Each row has a hidden value; after the row comes its group, the name of the range that the value falls in. Each part has its own.
-84 -144 -64 148 -121 6 -136 63 439 83 2 -144 -99 -295 46 341 84 72 -23 107 -106 -19 -41 33 -159 69 -321 -72 266 -65 -262 -255 -206 -36 -200 48 => R
13 44 30 166 78 -9 135 61 57 -22 29 82 -54 -171 24 -5 96 -134 108 -40 -246 103 -56 -15 4 -27 -56 -127 170 84 -71 24 -44 138 -123 -115 => P
99 -13 84 -177 26 -124 160 175 160 28 -218 42 133 -162 -242 81 3 -58 -170 41 496 -30 337 63 14 79 -2 113 -298 28 25 -141 -45 -292 -116 144 => Q
-3 -14 59 -174 -194 -49 35 209 53 116 -77 -472 344 -137 -39 279 55 24 49 186 -79 -102 159 36 132 -129 -209 46 -110 22 -12 -180 -166 47 6 13 => L
-173 61 17 -42 228 -69 33 -44 -274 -185 -86 467 44 124 -255 -429 -83 -300 -46 -94 101 19 1 25 -7 91 312 159 -249 12 64 154 315 -114 130 237 => T
4 75 -36 119 189 1 366 -40 93 -8 113 340 -227 69 -145 -112 -121 -124 18 -80 190 152 -42 -67 107 172 -60 43 43 -171 31 25 19 -115 -172 154 => V
11 -67 3 -112 -9 -87 149 103 236 87 -217 83 196 -205 -46 93 -72 86 -124 14 476 76 230 11 10 238 -47 -19 -67 48 -108 -191 -63 -357 -167 226 => X
116 28 40 -13 -25 -46 -1 -30 266 35 -129 223 -57 -26 -97 10 178 -112 -178 92 328 236 2 -181 -26 147 -74 116 -74 -213 -59 -239 -81 -223 -216 223 => D
57 16 -161 143 -53 7 426 -123 101 120 116 -41 -60 -154 182 188 -232 82 15 -54 200 239 4 108 86 155 -141 -212 302 -75 -10 -95 -109 -165 -148 43 => R
-92 72 45 -89 19 -48 222 62 -119 38 -125 -127 326 -52 72 -37 61 -52 103 49 -117 166 8 66 64 55 -69 -14 66 27 -37 -148 -86 -42 -62 17 => R
-106 139 13 -25 262 -69 374 -24 -245 -78 -62 286 96 52 -101 -331 -77 -216 70 -130 62 175 -1 85 59 126 159 21 -45 30 80 65 143 -98 -39 86 => Q
78 -40 -23 -140 -77 -96 232 41 71 58 -113 -5 121 -135 -110 149 -191 28 -187 27 585 8 301 100 76 114 24 43 -223 -19 58 -112 -14 -354 -22 219 => T
211 21 -85 -100 -83 -30 320 60 -107 60 21 -72 178 -44 -149 85 -362 -15 -55 -20 404 -37 368 150 259 -40 105 -60 -173 77 217 155 107 -152 139 41 => R
-84 58 60 -185 -62 -28 -3 177 -147 36 -72 -273 399 44 -117 -24 44 -108 134 130 -248 -77 58 -17 178 -127 -58 99 -143 35 40 -28 15 141 102 43 => D
362 -108 -74 18 -394 35 -167 125 360 162 15 -356 80 -252 -45 485 -43 81 -129 200 158 -71 296 -10 116 -178 -191 -107 23 4 4 -73 -143 6 18 -75 => X
-193 93 30 -7 76 -30 195 -102 -621 -194 87 156 153 212 -51 -289 -185 -257 75 -28 -174 18 -55 121 145 -90 281 110 -203 -14 175 228 241 53 344 105 => L
40 -6 -48 234 -14 67 -318 -46 85 -103 69 234 -161 -17 -107 -105 131 -255 15 44 -384 54 -150 -74 -87 -105 35 -15 160 -43 -76 108 126 214 49 -55 => X
-133 67 -54 140 191 14 35 -131 -361 -211 78 457 -61 161 -147 -409 -151 -313 49 -112 -184 66 -103 74 13 7 303 41 -21 6 83 289 334 55 217 79 => R
138 -12 -142 143 -296 107 -66 16 -46 84 215 -398 133 -90 109 256 -136 -14 158 116 -453 -34 6 59 197 -272 -122 -202 262 51 45 135 -13 325 196 -205 => X
172 -6 -192 -45 -191 1 157 111 494 311 34 -422 97 -274 -4 378 -99 135 37 64 176 37 125 -35 154 36 -354 -189 232 -20 -46 -215 -174 -20 -270 35 => L
76 -22 -59 124 23 2 229 -49 416 90 51 240 -272 -72 -62 147 -39 22 -118 21 395 193 -11 -128 17 252 -227 27 117 -257 -100 -205 -151 -268 -312 233 => V
65 42 42 62 46 -63 14 -66 176 -38 -121 285 -138 -89 -71 -52 210 -187 -165 30 207 240 -42 -82 -127 116 -2 76 -22 -148 -67 -196 -47 -177 -202 134 => T
87 12 24 26 -101 -16 261 181 19 95 47 -355 182 -237 70 268 -45 30 145 43 -178 -31 154 93 165 -140 -169 -169 100 151 8 -2 -157 143 -33 -185 => P
-212 52 -149 165 -3 72 -85 -156 -322 -99 188 55 43 115 47 -223 -124 -221 184 -18 -558 48 -273 56 55 -98 109 -56 215 -17 11 196 229 264 242 13 => T
74 84 52 -138 20 -8 -122 139 -305 -104 -95 64 329 128 -297 -276 -27 -285 54 48 -181 -94 184 29 165 -201 250 114 -272 134 169 251 268 152 282 -34 => R
142 -33 -226 67 -207 43 1 37 522 269 59 -335 10 -273 55 347 -43 105 39 75 3 89 7 -38 58 39 -350 -214 375 -49 -122 -210 -160 29 -256 1 => Q
-263 24 29 106 212 10 15 -92 -256 -212 69 510 -103 239 -179 -370 -77 -259 31 -36 -132 34 -177 -52 11 109 168 201 -106 -142 -14 151 227 -30 134 253 => V
-137 9 94 92 78 -7 -140 -72 -468 -292 -11 391 47 158 -126 -323 -12 -318 -27 12 -243 -2 -38 74 -35 -97 335 152 -199 13 57 239 263 50 342 59 => X
-72 80 -71 93 162 10 84 -128 -349 -172 62 421 -9 162 -148 -391 -194 -285 27 -111 -69 89 -42 70 65 18 310 27 -47 11 119 282 333 7 212 95 => R
-142 -118 -27 152 -10 -21 121 50 208 26 25 -23 -63 -263 86 238 -65 80 21 4 -20 -8 3 97 -81 120 -195 -109 199 19 -196 -129 -142 -94 -135 59 => X
-12 -79 -78 119 -179 35 -188 -36 244 69 -37 -50 68 -165 139 164 85 26 -18 115 -136 144 -93 -66 -63 66 -158 -97 269 -54 -201 -179 -99 -21 -85 70 => X
-146 -45 -34 243 -18 78 -450 -71 -75 -186 87 224 -119 44 -89 -160 130 -286 52 75 -602 -30 -242 -21 -144 -140 74 53 143 -48 -117 137 175 271 187 -20 => R
-112 -98 -164 141 -70 58 -301 -100 123 -29 26 201 -16 -32 -31 -67 -97 -77 -26 30 -128 29 -114 -29 -71 88 30 -37 189 -43 -145 31 163 -18 78 178 => R
-187 36 -31 187 99 30 124 -62 -311 -130 135 132 16 27 55 -167 -108 -171 177 -62 -431 49 -153 109 37 -45 89 -77 166 52 -8 187 128 175 153 -50 => X
-266 -37 5 115 101 -31 66 -81 -142 -127 -16 235 -8 -26 41 -114 -35 -110 10 -20 -115 86 -124 105 -114 133 46 36 77 -47 -120 -41 46 -108 31 146 => R
87 -76 -64 -79 -207 -36 202 105 93 121 13 -340 170 -201 -17 364 -231 114 -54 90 266 -96 291 171 134 -36 -139 -60 -53 27 39 -83 -112 -146 37 44 => Q
101 -54 -143 14 -119 24 -271 111 657 210 -47 -102 -35 -197 -161 194 125 -1 -31 108 41 14 -20 -214 -14 76 -309 -44 186 -94 -182 -226 -75 22 -301 144 => D
83 -105 -43 182 -198 -19 111 -79 307 87 -3 -7 -106 -318 262 358 11 130 -132 60 232 218 7 -26 -64 146 -181 -177 242 -62 -186 -247 -240 -217 -197 80 => P
129 35 -158 -168 -78 13 8 133 -49 91 -1 -150 321 12 -271 -69 -304 -88 59 4 87 -150 280 64 274 -110 107 -39 -127 148 175 218 251 57 192 47 => Q
-145 -15 30 156 37 63 -296 34 -54 -154 130 181 -123 134 -219 -138 96 -274 91 92 -501 -119 -182 -97 -8 -143 -10 162 -21 -110 -52 141 133 272 145 45 => V
36 -15 85 175 70 -34 -44 -18 171 -97 -82 329 -195 -128 -52 -14 219 -175 -117 27 23 172 -47 -45 -173 76 -18 35 46 -86 -127 -114 -65 -93 -163 33 => X

Part 2:
44 263 -11 -223 12 -414 -219 -227 260 -215 83 27 -141 17 -216 -340 -43 -141 -72 43 51 54 -66 -63 -108 19 81 57 -148 105 -151 36 62 -171 22 272 => Q833
17 205 13 -182 -21 -300 -181 -209 27 -155 142 56 -171 11 -122 -249 -70 -97 -65 16 17 -30 -119 -96 -197 -21 -57 91 -66 98 -105 53 23 -44 73 121 => Q57
-3 -96 96 3 -35 27 33 -68 157 -92 -108 24 287 -19 -196 48 -105 98 22 -82 -86 73 -59 155 44 64 186 -183 -63 -34 -44 78 -121 23 -17 47 => Q833
15 219 22 -290 29 -364 -169 -183 -42 -139 120 143 -376 2 -153 -254 -43 -130 -110 52 66 -15 -93 -96 -137 -28 -129 160 -3 -36 -166 71 111 -34 101 25 => Q57
10 -51 -58 -195 30 90 -25 188 -9 -26 8 5 -142 -37 155 56 176 -258 29 -132 151 -178 2 -30 121 30 -117 72 61 -131 173 -25 -55 -42 -31 149 => Q370
47 280 -62 -258 46 -388 -245 -118 104 -164 198 0 -348 -93 33 -407 165 -145 -11 98 210 -22 -16 -210 -99 -52 -12 172 -50 127 -82 -26 135 -173 -55 245 => Q605
-48 -27 90 130 -100 6 -102 -205 -72 -72 -120 -123 111 -210 91 -190 -27 218 49 14 -62 67 -79 -14 -158 -82 247 -180 -57 120 -109 -57 4 141 -50 -110 => Q833
22 -87 -72 -30 172 37 127 50 110 -118 89 133 246 49 -196 415 -144 -63 98 -224 -116 -163 -45 84 122 -6 -18 -28 94 -43 108 -28 -350 8 60 274 => Q795
-25 -107 -5 104 249 -4 55 -142 105 -80 -78 72 242 -113 -180 299 -170 154 85 -198 -162 0 24 149 109 -103 194 -76 102 -7 -129 -136 -318 140 40 149 => Q993
-55 -76 136 -350 -102 143 -142 109 -88 107 0 33 -281 33 171 -318 208 -306 -128 -137 209 -20 -9 36 -35 41 -309 186 23 -164 28 159 110 74 -6 -24 => Q969
-62 36 30 -491 256 -135 -59 79 -223 61 161 298 -664 -78 44 -179 204 -226 -105 -59 221 1 89 -48 93 -173 -429 391 298 -293 -183 36 149 125 63 -62 => Q605
-108 -144 24 -364 242 135 54 164 -186 101 -22 231 -398 -105 45 -23 134 -185 -94 -162 73 45 99 131 167 -182 -345 207 330 -381 -146 -2 79 258 104 -129 => Q833
-62 -2 108 -149 10 -87 -43 -145 -325 -24 3 160 -310 -83 17 -25 -54 11 -40 -36 -6 -67 -93 -79 -108 -102 -145 92 111 -116 -114 27 17 182 74 -219 => Q370
28 37 -40 -133 141 -125 -40 -47 288 -133 18 61 118 25 -251 21 -84 -101 -22 -126 -37 24 -2 137 77 21 59 -7 -8 -29 -76 8 -140 -52 60 284 => Q466
1 -84 34 -10 -24 80 -51 4 74 -38 -94 -69 122 -77 17 -24 25 0 14 -97 23 -16 -29 97 20 43 107 -90 -21 -26 11 3 -79 42 -15 54 => Q330
-28 -118 75 -3 153 17 26 -77 -51 -13 -43 100 38 -115 -53 168 -33 128 61 -131 -15 -16 19 72 89 -66 73 5 114 -67 -97 -43 -186 133 -15 3 => Q605
18 170 18 -165 -30 -250 -189 -172 76 -132 93 7 -130 -20 -106 -307 -32 -71 -77 26 38 23 -91 -38 -172 -4 -12 52 -70 80 -126 57 62 -33 59 103 => Q969
4 -144 -7 -91 103 95 69 131 117 -46 -160 38 67 -81 -50 180 59 -56 40 -127 38 -25 45 144 247 41 105 -89 66 -209 34 -29 -98 5 -30 79 => Q833
-42 -168 141 -22 -134 208 15 -6 -105 14 -8 19 180 33 70 88 -28 -38 47 -189 -24 -115 -106 15 -66 40 -64 -49 -30 5 139 99 -193 98 -41 13 => Q795
-12 -150 106 9 -85 156 -51 -4 76 1 -161 -85 187 -48 36 -12 23 -3 9 -141 27 -10 -31 128 31 89 127 -115 -69 -36 36 43 -111 53 -50 31 => Q330
46 -22 -33 -172 61 -18 -7 96 188 -88 15 56 63 59 -132 108 10 -188 -4 -136 54 -94 -22 97 127 106 -27 12 -6 -104 84 54 -137 -93 25 234 => Q57
-43 -60 -62 -272 220 62 27 157 -89 19 66 154 -256 -89 -14 1 83 -147 -64 -113 48 -8 44 116 102 -128 -263 147 273 -255 -92 -13 30 172 131 -22 => Q969
13 -98 -20 66 65 67 -22 -3 2 -51 -131 -58 81 -119 62 206 2 10 73 -141 9 -134 -14 49 89 20 151 -75 27 -45 55 -110 -193 50 -10 73 => Q57
48 164 -117 171 102 -323 -45 -241 106 -285 -1 -58 126 -255 -152 3 -125 302 129 140 -119 30 -75 -74 -58 -108 424 -226 -22 170 -151 -180 -44 -35 -7 84 => Q993
-105 -151 54 -478 196 176 23 236 -158 144 1 238 -457 -31 66 -109 195 -317 -148 -192 146 41 103 152 172 -124 -466 279 308 -425 -105 77 119 224 103 -102 => Q466
30 176 122 -85 -304 -206 -239 -244 65 -154 99 -95 41 66 1 -376 -30 -86 -21 31 57 -61 -199 -174 -309 114 64 -36 -291 260 61 147 13 -145 -67 147 => Q370
-38 -10 135 -134 -43 -45 -68 -156 -88 -34 40 113 -33 46 -102 -58 -113 -43 -58 -114 -45 -29 -109 19 -134 -3 -115 57 -9 -13 -70 112 -93 104 67 -18 => Q370
98 3 11 -9 -92 -115 64 -9 246 -221 -20 39 340 91 -297 236 -141 12 75 -30 -50 -98 -135 62 89 221 228 -218 -163 -2 147 119 -198 -210 -31 201 => Q370
-32 -105 124 -37 59 20 2 -121 96 -35 -64 84 180 -6 -156 79 -98 53 15 -168 -65 41 -17 129 42 3 81 -40 -6 -26 -85 45 -201 79 -11 93 => Q993
-80 -168 118 -4 91 89 -30 -101 -193 48 -257 33 -157 -194 119 92 19 72 10 -146 11 -13 36 61 88 -92 90 -9 110 -173 -129 -107 -76 228 -14 -177 => Q833
21 -126 8 35 82 84 67 -4 162 -79 -37 42 342 34 -199 299 -150 13 49 -206 -112 -75 -49 181 90 72 98 -106 8 -33 48 16 -310 32 48 185 => Q57
-76 -47 19 -390 362 -134 87 21 -178 3 -33 386 -503 -78 -225 131 -38 -104 -121 -104 -1 62 78 137 214 -180 -283 224 353 -453 -294 -6 54 225 184 -170 => Q833
59 -103 -8 -21 65 14 99 63 309 -136 -87 50 368 36 -317 249 -120 26 37 -115 -75 11 -31 239 192 145 196 -192 -33 -111 30 70 -204 -74 22 189 => Q330
-22 -145 5 12 88 137 36 37 85 -30 -116 -14 180 -107 -36 115 -13 38 39 -146 -48 12 12 162 106 -22 111 -111 69 -90 -23 -46 -140 108 9 59 => Q466
-4 128 -81 -470 226 -216 -76 92 51 -66 141 217 -469 0 -143 -191 97 -310 -141 -40 134 19 43 41 88 -81 -317 264 186 -250 -152 44 144 -1 141 117 => Q330
-8 -96 116 -34 35 -15 3 -98 87 -55 -113 68 132 -30 -130 106 -60 57 32 -122 -17 12 -16 93 91 45 146 -69 -31 -58 -52 34 -165 22 -48 65 => Q993
-22 -32 89 47 144 -145 -32 -272 43 -95 -107 93 89 -83 -193 151 -184 153 33 -127 -113 20 -20 71 23 -56 202 -41 7 9 -188 -68 -226 99 20 59 => Q993
7 75 14 -24 -27 -147 -88 -145 -70 -126 21 4 -56 -99 -36 -80 -60 63 8 25 -20 -44 -107 -54 -123 -28 75 -46 -13 43 -63 -9 -10 38 39 -27 => Q57
-50 -59 23 -227 112 33 -33 61 -186 33 -24 110 -323 -114 65 -64 90 -95 -68 -75 84 -19 13 52 42 -93 -190 123 193 -229 -102 -2 70 175 83 -137 => Q969
-3 -43 48 -75 161 -68 -25 -92 84 -48 27 101 46 -39 -118 100 -37 19 36 -149 9 -20 21 62 74 -29 40 62 56 -15 -85 -16 -203 36 -12 167 => Q605

-142 -39 -540 145 127 -90 128 -214 -157 22 147 23 -22 -108 214 -8 100 -231 234 -68 27 199 -92 -18 -119 412 -308 91 -222 318 206 -125 4 -34 44 -183 => <60>
-36 217 -88 -38 131 -156 34 38 315 288 -69 304 -153 -89 101 -84 -247 184 274 91 -32 3 113 -289 -92 41 31 270 -288 -13 239 -249 552 -54 -56 232 => <76>
-123 456 -398 -150 -158 12 54 -138 -129 19 0 -227 113 11 -218 -185 116 -226 -182 -382 134 209 385 -271 -679 557 -318 -80 308 -88 92 -45 50 -246 -368 -35 => <64>
-177 33 -603 101 121 -99 108 -195 -125 38 104 49 1 -107 258 -33 94 -241 308 -95 12 237 -19 -32 -174 439 -358 86 -194 292 230 -112 15 -114 -19 -163 => <81>
-337 -82 -79 -9 439 -34 64 -448 133 31 172 -102 -168 -344 -344 -76 -5 -178 395 -16 328 244 -43 -121 -66 247 19 254 -246 -2 112 -238 156 124 -385 44 => <80>
18 -39 -28 -11 -255 -199 -63 -186 322 -302 95 41 -59 -41 -193 312 249 94 79 77 43 164 -134 166 66 -505 421 -101 -264 12 -193 -167 -104 69 -143 -31 => <69>
198 121 110 228 -28 -132 158 -83 -5 438 -20 177 -60 7 285 -82 -121 195 -189 183 -90 -189 -67 -255 -88 191 -13 108 131 184 21 51 492 34 268 132 => <75>
-7 233 128 0 -40 -13 148 433 -74 324 -41 -92 58 234 402 -281 -278 76 64 411 -202 13 564 -399 -157 338 66 -248 -7 12 19 164 474 -68 -63 277 => <76>
-152 -6 -553 45 153 -140 145 -355 -145 30 122 -94 -60 -230 4 -51 104 -336 172 -249 78 135 -89 15 -251 524 -419 226 -193 268 223 -108 4 -59 3 -294 => <63>
-194 33 -593 83 126 -112 89 -198 -53 35 121 87 -21 -126 219 3 77 -233 347 -104 38 256 -34 -34 -163 404 -322 127 -235 262 238 -170 34 -124 -56 -124 => <81>
125 -104 94 -37 -323 -250 -4 -304 303 -290 159 -119 -106 -107 -449 363 256 16 -243 -95 113 -7 -281 206 -22 -381 408 41 -233 15 -245 -186 -96 141 -26 -117 => <75>
179 105 70 264 -21 -59 170 30 -103 377 6 161 -30 95 350 -115 -126 203 -171 262 -110 -126 8 -293 -49 187 4 -13 84 202 48 45 443 73 268 135 => <63>
234 14 -304 164 -594 -164 51 87 -164 -305 66 -77 161 276 322 249 380 14 -259 128 -263 96 -16 216 -42 -253 144 -481 -28 293 -237 162 -305 -19 239 -277 => <69>
124 93 -3 242 78 -79 118 24 -7 337 -43 264 -67 49 383 -108 -130 267 32 299 -134 -83 -21 -263 44 39 43 37 -62 198 105 -17 460 89 233 149 => <80>
-279 -81 -139 47 390 -29 95 -435 1 38 144 -132 -126 -293 -227 -107 40 -184 316 -4 246 200 -47 -94 -76 287 -56 183 -180 78 99 -138 111 129 -269 -44 => <80>
188 -116 14 -18 -153 -353 41 -586 104 -176 -80 -248 -109 -278 -328 137 352 14 -192 -125 -70 -205 -339 345 -42 -337 167 103 -73 146 -287 175 -93 187 148 -424 => <64>
-177 382 -458 -93 -82 99 47 -11 -176 -96 47 -156 99 87 -156 -183 96 -165 -54 -243 127 310 401 -297 -525 425 -234 -174 104 -65 173 -146 4 -144 -362 -20 => <76>
13 266 -190 35 41 -135 8 145 296 281 -89 452 -106 26 300 -37 -220 282 273 146 -105 40 94 -313 -57 -43 38 180 -272 41 264 -276 541 -92 22 280 => <60>
16 203 74 77 -40 -11 137 365 -141 297 -74 -58 96 250 522 -270 -181 120 89 466 -251 26 490 -333 -94 249 64 -320 52 85 -27 244 396 -43 -3 223 => <60>
-310 -112 -37 -15 454 -79 95 -603 140 84 188 -149 -206 -445 -462 -65 3 -247 303 -121 382 166 -136 -87 -117 336 -48 380 -187 4 99 -224 170 125 -349 -20 => <63>
-135 -19 -611 182 182 -122 129 -333 -188 88 71 72 -19 -171 303 -52 139 -216 301 -84 -13 175 -141 20 -120 419 -408 132 -143 369 216 -40 11 -61 88 -250 => <81>
-269 -24 -17 -79 360 -163 93 -659 183 179 135 -212 -164 -481 -439 -65 22 -296 233 -223 348 93 -110 -57 -258 459 -125 423 -12 -2 17 -110 204 -2 -363 -18 => <64>
7 212 -9 66 -71 -11 134 401 -136 271 -43 -40 99 266 518 -239 -183 83 81 405 -240 51 485 -335 -127 298 21 -304 6 93 22 177 375 -75 2 213 => <60>
204 160 53 222 -101 -109 179 18 -95 436 -9 115 3 88 375 -109 -116 140 -238 181 -134 -166 34 -274 -157 308 -77 12 183 205 16 108 450 -25 272 118 => <75>
9 213 87 87 -78 -6 149 457 -149 341 -51 -58 128 303 624 -269 -218 97 101 519 -274 47 555 -362 -103 328 55 -369 77 98 -33 266 418 -94 -7 282 => <81>
-157 392 -577 -26 -149 49 19 30 -146 -57 11 2 146 131 128 -115 135 -129 75 -169 26 350 364 -243 -463 365 -269 -218 123 31 170 -103 -17 -245 -289 -1 => <81>
65 -108 -22 18 -248 -154 -18 -124 201 -356 143 -49 -69 14 -257 294 238 87 -75 71 37 109 -175 150 84 -457 430 -124 -350 53 -167 -199 -124 187 -33 -89 => <80>
101 -71 -53 20 -290 -166 -22 -140 247 -349 149 21 -94 7 -308 336 229 112 -142 -12 65 86 -225 130 50 -472 411 -56 -355 43 -122 -284 -99 169 1 -83 => <76>
142 -145 -60 67 -146 -223 6 -320 22 -320 -65 -137 -56 -77 -121 134 351 148 -44 131 -146 -50 -229 288 144 -559 322 -155 -238 167 -239 110 -165 274 142 -342 => <60>
-304 -48 -172 47 372 -64 51 -454 138 74 140 21 -129 -319 -157 -31 39 -148 433 0 267 261 -87 -90 -55 224 -36 231 -175 64 108 -200 144 40 -320 48 => <81>
-147 402 -562 -23 -162 64 36 60 -206 -53 0 -52 171 161 158 -154 140 -138 41 -141 0 344 415 -249 -476 394 -277 -278 167 35 143 -36 -30 -240 -282 -17 => <81>
79 -105 -35 30 -247 -149 -21 -168 176 -374 121 -55 -66 6 -270 287 276 100 -103 54 34 96 -197 165 82 -488 423 -133 -318 60 -177 -179 -152 204 -18 -123 => <80>
-198 392 -415 -111 -37 114 54 -50 -202 -77 28 -222 100 62 -208 -236 92 -184 -57 -242 148 304 446 -314 -555 462 -241 -183 160 -95 154 -98 10 -130 -411 -26 => <76>
-46 373 -245 -27 -29 -182 -9 211 359 362 -120 485 -50 28 461 -53 -253 200 439 160 -146 125 270 -321 -145 60 -52 139 -171 16 252 -179 559 -299 -104 331 => <69>
-160 3 -599 90 170 -109 119 -263 -129 14 109 24 -53 -164 124 -41 88 -240 266 -158 40 185 -86 -19 -167 420 -365 171 -263 286 265 -158 23 -45 18 -228 => <80>
-7 237 -18 52 -126 -56 129 530 -40 356 -32 58 113 304 699 -192 -262 72 197 477 -291 83 547 -354 -106 339 16 -294 -34 110 38 168 450 -192 -3 321 => <81>
181 106 80 209 -30 -150 158 -66 23 429 0 178 -64 -2 291 -58 -134 159 -151 167 -87 -171 -69 -240 -88 217 -22 129 81 191 35 24 481 10 256 133 => <75>
-147 339 -467 -71 -52 62 81 -136 -252 -66 21 -229 94 19 -164 -214 139 -219 -99 -284 109 240 336 -232 -537 489 -318 -132 162 -8 147 -47 -26 -123 -289 -137 => <63>
